Here is a tiny trained network, its code and every weight. The questions are about switching its units off for an input and a class, where a switched-off unit gives its printed mean instead of its output.

import numpy as np


def w(rows, s, z=0):
    codes = np.array(rows[::2]) - 128.0
    scale = np.full(codes.shape[1], s)
    scale[-1] = z or s
    return codes * scale


def f(y):
    return y / 2 * (1 + np.tanh(0.7978845608 * (y + 0.044715 * y**3)))


def log_softmax(a):
    a = a - a.max(-1, keepdims=True)
    return a - np.log(np.exp(a).sum(-1, keepdims=True))


def net(x, mask):
    res = np.array(x, float).reshape(1, 5) / 4 @ E
    y = f(res @ A[0][:, :-1].T + A[0][:, -1])
    res = res + np.where(mask, y, B[0][:, -1]) @ B[0][:, :-1]
    return log_softmax(res[-1] @ U[:, :-1].T + U[:, -1])


A, B = {}, {}
E = w([
[117,121,144,144,187,96,149,107,83,98,144,167],'x0',
[165,241,213,39,64,151,64,68,68,111,220,159],'x1',
[182,57,160,133,209,206,83,100,180,128,91,155],'x2',
[202,78,169,127,116,94,198,34,115,220,89,46],'x3',
[112,204,108,148,119,228,135,56,97,151,47,246],'x4',
],0.011)
A[0] = w([
[76,163,68,182,110,87,191,130,123,153,124,112,44],'neuron 0',
[113,128,103,141,51,48,177,121,74,173,171,149,79],'neuron 1',
[181,241,117,110,65,164,137,29,84,153,80,231,51],'neuron 2',
[193,246,237,38,86,173,86,42,100,93,255,131,2],'neuron 3',
[76,233,113,141,47,106,174,166,19,150,163,117,95],'neuron 4',
[216,116,193,134,215,203,28,95,168,114,150,147,126],'neuron 5',
[175,107,229,91,112,73,90,166,159,61,244,74,158],'neuron 6',
[18,183,57,53,159,170,52,168,102,100,109,200,97],'neuron 7',
[177,135,97,115,140,101,195,9,78,228,80,89,26],'neuron 8',
[62,149,107,214,119,189,207,96,148,169,30,190,97],'neuron 9',
[158,154,145,83,126,112,184,49,84,232,102,108,71],'neuron 10',
],0.0093,0.0036)
B[0] = w([
[162,50,218,159,138,163,115,131,190,46,59,113,162],'neuron 0',
[159,114,205,123,110,151,41,81,175,96,79,87,169],'neuron 1',
[72,71,118,73,124,2,132,74,87,206,210,35,222],'neuron 2',
[211,106,87,219,238,131,246,173,217,16,108,123,254],'neuron 3',
[220,77,200,115,80,254,67,48,83,98,32,157,196],'neuron 4',
[195,73,207,94,35,235,91,67,109,148,43,191,197],'neuron 5',
[26,94,132,21,126,101,128,143,41,167,207,59,215],'neuron 6',
[40,225,27,85,84,120,51,179,104,151,140,134,207],'neuron 7',
[48,219,79,166,70,107,86,227,62,135,89,226,197],'neuron 8',
[160,75,163,82,224,67,157,99,142,91,174,26,202],'neuron 9',
[99,222,50,122,64,108,113,212,77,150,136,201,187],'neuron 10',
],0.0091,0.023)
U = w([
[20,224,37,94,64,165,70,237,70,120,202,226,254],'0',
[177,58,60,208,240,102,232,202,220,95,91,81,174],'1',
[90,70,160,51,123,51,172,82,57,220,230,9,23],'2',
[207,97,207,74,74,238,93,24,77,189,45,172,44],'3',
],0.011,0.0081)

Each question gives the input, the list of numbers given to net, and the class t.
The units are the neurons (one row each of A and B). Each row of codes is followed by its name. A weight is (code - 128) times the scale printed after its matrix; where a second scale follows, it is the last column's (A, B and U).
mask holds one flag per neuron, in row order. A switched-off neuron (its flag False) gives its mean, the last column of its row in B, instead of its output. The means were averaged over made-up inputs and are rounded, as every weight is.
A unit's drop is (log p(t) with every unit on - log p(t) with that unit switched off) / (log p(t) with every unit on - log p(t) with every unit switched off).
The circuit of an input: a set's keep is (log p(t) with only the set's units on - log p(t) with every unit switched off) / (log p(t) with every unit on - log p(t) with every unit switched off). Starting from all 11 units, units are removed one at a time, each time the one whose removal leaves the highest keep (on an exact tie, the one counted first), for as long as the keep stays at least 0.8.
circuit, biggest first: the units of the circuit, biggest drop first
unit that matters most: the unit with the biggest drop
k most important neurons: the k neurons with the biggest drops, biggest first
drop of u: that unit's drop, to one decimal
input [-3,-6,3,-6,-6], class 0: 4 most important neurons : neuron 3; neuron 2; neuron 9; neuron 0
input [-6,-3,-5,2,5], class 2: circuit, biggest first : neuron 9
input [0,-5,-8,-5,-1], class 3: 2 most important neurons : neuron 3; neuron 4
input [7,-6,8,0,-4], class 3: 2 most important neurons : neuron 3; neuron 5
input [-5,7,-8,-2,-2], class 3: 4 most important neurons : neuron 4; neuron 1; neuron 9; neuron 6
input [1,-3,3,4,-3], class 0: 4 most important neurons : neuron 3; neuron 2; neuron 9; neuron 4
input [-5,5,5,-4,0], class 1: 4 most important neurons : neuron 3; neuron 4; neuron 8; neuron 10
input [4,8,7,5,2], class 1: 2 most important neurons : neuron 3; neuron 4
input [-6,-5,-5,-6,8], class 2: 2 most important neurons : neuron 9; neuron 3
input [-4,-6,6,7,2], class 0: 2 most important neurons : neuron 8; neuron 3
input [-5,5,8,8,2], class 0: 2 most important neurons : neuron 8; neuron 10
input [-4,7,-2,-3,-6], class 1: drop of neuron 2 : 0.1
input [5,7,4,7,8], class 2: drop of neuron 9 : 0.4
input [-4,6,3,0,8], class 2: unit that matters most : neuron 2
input [-2,-3,-3,-7,8], class 2: drop of neuron 7 : 0.0
